Here is a tiny trained network, its code and every weight. The questions are about switching its units off for an input and a class, where a switched-off unit gives its printed mean instead of its output.

import numpy as np


def w(rows, s, z=0):
    codes = np.array(rows[::2]) - 128.0
    scale = np.full(codes.shape[1], s)
    scale[-1] = z or s
    return codes * scale


def norm(h):
    return h / np.sqrt((h * h).mean(-1, keepdims=True) + 1e-5)


def f(y):
    return np.maximum(y, 0)


def log_softmax(a):
    a = a - a.max(-1, keepdims=True)
    return a - np.log(np.exp(a).sum(-1, keepdims=True))


def net(x, mask):
    res = np.array(x, float).reshape(1, 5) / 4 @ E
    u = 0
    for l in range(2):
        y = f(norm(res) @ A[l][:, :-1].T + A[l][:, -1])
        res = res + np.where(mask[u : u + 7], y, B[l][:, -1]) @ B[l][:, :-1]
        u += 7
    return log_softmax(norm(res)[-1] @ U[:, :-1].T + U[:, -1])


A, B = {}, {}
E = w([
[1,113,46,161,213,159,106,81],'x0',
[191,158,71,241,66,58,182,234],'x1',
[59,161,146,162,77,142,59,228],'x2',
[88,107,140,229,91,189,146,26],'x3',
[70,122,212,199,13,37,126,28],'x4',
],0.0033)
A[0] = w([
[57,132,161,148,94,37,96,139,79],'L0N0',
[125,131,151,195,99,231,114,123,2],'L0N1',
[103,130,79,254,141,142,133,67,168],'L0N2',
[166,135,100,184,173,150,144,106,43],'L0N3',
[129,111,101,112,199,182,146,26,179],'L0N4',
[25,141,205,118,84,138,76,155,62],'L0N5',
[90,128,47,180,197,165,115,247,128],'L0N6',
],0.0082,0.0032)
B[0] = w([
[80,138,164,83,23,151,130,80,191],'L0N0',
[197,82,173,133,95,173,120,226,162],'L0N1',
[53,118,70,152,186,96,182,155,233],'L0N2',
[83,103,81,104,63,124,136,141,158],'L0N3',
[104,158,164,134,101,114,173,2,255],'L0N4',
[93,90,150,155,99,115,9,167,190],'L0N5',
[153,193,63,89,152,193,141,70,249],'L0N6',
],0.0093,0.0065)
A[1] = w([
[97,112,68,115,177,96,110,165,219],'L1N0',
[197,170,150,101,132,72,116,148,90],'L1N1',
[71,131,118,118,136,169,53,136,97],'L1N2',
[160,120,165,172,121,116,170,198,137],'L1N3',
[81,83,90,164,154,139,105,188,155],'L1N4',
[165,122,210,11,201,169,66,52,90],'L1N5',
[95,137,145,162,160,162,66,41,1],'L1N6',
],0.011,0.0014)
B[1] = w([
[170,123,162,120,140,203,113,117,166],'L1N0',
[129,196,120,162,133,69,87,131,183],'L1N1',
[144,146,189,137,96,77,178,76,192],'L1N2',
[107,59,131,142,197,160,102,133,165],'L1N3',
[182,131,165,88,85,116,95,109,160],'L1N4',
[171,178,69,99,109,246,105,186,254],'L1N5',
[132,105,82,144,176,69,177,162,231],'L1N6',
],0.012,0.0069)
U = w([
[153,1,159,177,151,180,119,181,84],'0',
[114,87,170,72,189,98,108,179,3],'1',
[172,156,126,192,203,43,56,189,74],'2',
[45,92,125,153,126,84,199,40,184],'3',
[107,120,237,130,19,90,43,147,169],'4',
[188,204,50,69,145,238,133,133,179],'5',
],0.01,0.0046)

Each question gives the input, the list of numbers given to net, and the class t.
The units are the neurons (one row each of A and B). Each row of codes is followed by its name. A weight is (code - 128) times the scale printed after its matrix; where a second scale follows, it is the last column's (A, B and U).
mask holds one flag per neuron, layer by layer. A switched-off neuron (its flag False) gives its mean, the last column of its row in B, instead of its output. The means were averaged over made-up inputs and are rounded, as every weight is.
A unit's drop is (log p(t) with every unit on - log p(t) with that unit switched off) / (log p(t) with every unit on - log p(t) with every unit switched off).
The circuit of an input: a set's keep is (log p(t) with only the set's units on - log p(t) with every unit switched off) / (log p(t) with every unit on - log p(t) with every unit switched off). Starting from the 12 units with the biggest drops (on a tie, the unit counted first), units are removed one at a time, each time the one whose removal leaves the highest keep (on an exact tie, the one counted first), for as long as the keep stays at least 0.8.
circuit, biggest first: the units of the circuit, biggest drop first
k most important neurons of layer l: the k neurons of layer l with the biggest drops, biggest first
drop when u is switched off: that unit's drop, to one decimal
input [-2,8,-5,-8,-1], class 2: circuit, biggest first -> (L1N1 L1N5)
input [-3,-8,5,-1,1], class 4: circuit, biggest first -> (L0N5)
input [-5,6,8,-7,0], class 2: 4 most important neurons of layer 0 -> (L0N4 L0N2 L0N3 L0N5)
input [-5,6,6,8,1], class 0: circuit, biggest first -> (L1N3 L0N1)
input [5,4,0,1,6], class 4: circuit, biggest first -> (L0N4 L0N6)
input [-4,2,-4,-2,2], class 2: 2 most important neurons of layer 0 -> (L0N6 L0N4)
input [-7,2,-6,-5,0], class 2: circuit, biggest first -> (L0N6 L1N1)
input [-8,-8,2,5,4], class 4: 2 most important neurons of layer 0 -> (L0N5 L0N6)
input [-3,-1,5,8,-2], class 4: 2 most important neurons of layer 1 -> (L1N4 L1N6)
input [-8,2,-3,-1,3], class 2: 2 most important neurons of layer 1 -> (L1N1 L1N3)
input [5,4,2,-6,5], class 3: 3 most important neurons of layer 0 -> (L0N0 L0N6 L0N1)
input [-7,4,-1,3,2], class 2: 2 most important neurons of layer 0 -> (L0N4 L0N2)
input [8,4,-5,5,-8], class 3: 2 most important neurons of layer 0 -> (L0N4 L0N2)
input [6,-7,4,-2,2], class 3: circuit, biggest first -> (L1N2)
input [3,6,-3,-1,4], class 3: 2 most important neurons of layer 0 -> (L0N5 L0N0)
input [-4,4,-7,5,-5], class 3: drop when L1N5 is switched off -> 0.7
input [8,0,-4,2,-3], class 3: drop when L1N0 is switched off -> 0.0
input [4,3,-5,7,-6], class 3: drop when L0N4 is switched off -> 0.6
